Below are the code and all the weights of a small trained network. Each question names an input and a class and asks about switching units off, where a switched-off unit gives its printed mean instead of its output.

import numpy as np


def w(rows, s, z=0):
    codes = np.array(rows[::2]) - 128.0
    scale = np.full(codes.shape[1], s)
    scale[-1] = z or s
    return codes * scale


def norm(h):
    return h / np.sqrt((h * h).mean(-1, keepdims=True) + 1e-5)


def f(y):
    return y / 2 * (1 + np.tanh(0.7978845608 * (y + 0.044715 * y**3)))


def log_softmax(a):
    a = a - a.max(-1, keepdims=True)
    return a - np.log(np.exp(a).sum(-1, keepdims=True))


def net(x, mask):
    res = np.array(x, float).reshape(1, 8) / 4 @ E
    u = 0
    for l in range(4):
        y = f(norm(res) @ A[l][:, :-1].T + A[l][:, -1])
        res = res + np.where(mask[u : u + 4], y, B[l][:, -1]) @ B[l][:, :-1]
        u += 4
    return log_softmax(norm(res)[-1] @ U[:, :-1].T + U[:, -1])


A, B = {}, {}
E = w([
[81,106,154,123],'x0',
[120,124,133,127],'x1',
[167,145,104,126],'x2',
[121,120,130,119],'x3',
[132,248,174,144],'x4',
[106,120,142,131],'x5',
[254,81,212,166],'x6',
[79,103,152,115],'x7',
],0.0088)
A[0] = w([
[90,127,205,130,107],'0.n1',
[84,104,12,254,251],'0.n2',
[157,204,227,74,141],'0.n3',
[213,106,123,155,79],'0.n4',
],0.0078,0.003)
B[0] = w([
[240,107,66,85,153],'0.n1',
[36,117,24,100,255],'0.n2',
[230,197,221,154,229],'0.n3',
[108,200,56,254,192],'0.n4',
],0.0081,0.0033)
A[1] = w([
[111,141,132,242,171],'1.n1',
[98,254,119,59,109],'1.n2',
[59,69,72,36,236],'1.n3',
[90,13,91,223,253],'1.n4',
],0.0092,0.0025)
B[1] = w([
[176,74,134,147,167],'1.n1',
[61,109,156,255,210],'1.n2',
[204,203,170,114,254],'1.n3',
[186,67,83,126,246],'1.n4',
],0.0074,0.006)
A[2] = w([
[169,144,166,100,247],'2.n1',
[156,151,35,8,185],'2.n2',
[130,155,183,134,244],'2.n3',
[150,126,154,109,14],'2.n4',
],0.011,0.0015)
B[2] = w([
[118,160,155,178,191],'2.n1',
[104,179,119,2,252],'2.n2',
[127,190,147,216,195],'2.n3',
[90,126,134,149,124],'2.n4',
],0.0082,0.0042)
A[3] = w([
[155,107,139,13,253],'3.n1',
[250,96,148,124,161],'3.n2',
[142,74,105,198,172],'3.n3',
[101,198,101,215,146],'3.n4',
],0.011,0.0028)
B[3] = w([
[107,163,56,151,209],'3.n1',
[192,1,126,142,254],'3.n2',
[113,118,20,67,189],'3.n3',
[36,143,223,86,239],'3.n4',
],0.014,0.0062)
U = w([
[66,164,17,39,179],'0',
[10,197,209,122,78],'1',
[190,9,76,122,232],'2',
[214,108,245,191,5],'3',
],0.015,0.0011)

Each question gives the input, the list of numbers given to net, and the class t.
The units are the neurons (one row each of A and B). Each row of codes is followed by its name. A weight is (code - 128) times the scale printed after its matrix; where a second scale follows, it is the last column's (A, B and U).
mask holds one flag per neuron, layer by layer. A switched-off neuron (its flag False) gives its mean, the last column of its row in B, instead of its output. The means were averaged over made-up inputs and are rounded, as every weight is.
A unit's drop is (log p(t) with every unit on - log p(t) with that unit switched off) / (log p(t) with every unit on - log p(t) with every unit switched off).
The circuit of an input: a set's keep is (log p(t) with only the set's units on - log p(t) with every unit switched off) / (log p(t) with every unit on - log p(t) with every unit switched off). Starting from the 12 units with the biggest drops (on a tie, the unit counted first), units are removed one at a time, each time the one whose removal leaves the highest keep (on an exact tie, the one counted first), for as long as the keep stays at least 0.8.
units of the circuit, in order: the units of the circuit, biggest drop first
k most important neurons: the k neurons with the biggest drops, biggest first
top k neurons in layer l: the k neurons of layer l with the biggest drops, biggest first
drop when u is switched off: that unit's drop, to one decimal
input [-4,1,1,2,2,0,-7,-6], class 1: units of the circuit, in order => 1.n2, 3.n4
input [-7,8,6,-8,0,6,0,-5], class 0: 2 most important neurons => 1.n3, 3.n3
input [1,-8,-7,-4,0,5,-1,4], class 0: units of the circuit, in order => 1.n2, 0.n1, 3.n1
input [2,-1,1,3,6,6,2,8], class 3: most important neuron => 0.n3
input [-7,6,3,2,-6,3,0,5], class 0: top 2 neurons in layer 0 => 0.n2, 0.n3
input [-3,6,8,-8,8,5,-2,-8], class 1: top 2 neurons in layer 3 => 3.n4, 3.n2
input [4,-7,-6,-6,-2,-7,8,7], class 2: 2 most important neurons => 3.n3, 1.n3
input [6,0,-1,7,0,7,5,3], class 2: top 3 neurons in layer 3 => 3.n4, 3.n3, 3.n2
input [-6,-7,0,-4,4,1,-6,-1], class 1: drop when 2.n3 is switched off => 0.0
input [2,-3,-7,-4,-7,5,-1,3], class 0: drop when 2.n2 is switched off => 0.2
input [2,7,6,4,2,4,1,8], class 3: drop when 1.n4 is switched off => 0.2
input [7,-8,7,-4,1,5,-3,-2], class 1: drop when 1.n2 is switched off => 0.5
input [7,0,3,3,2,-2,1,3], class 3: top 2 neurons in layer 0 => 0.n1, 0.n2
input [-1,6,-6,0,-4,-6,-1,-8], class 0: most important neuron => 0.n2
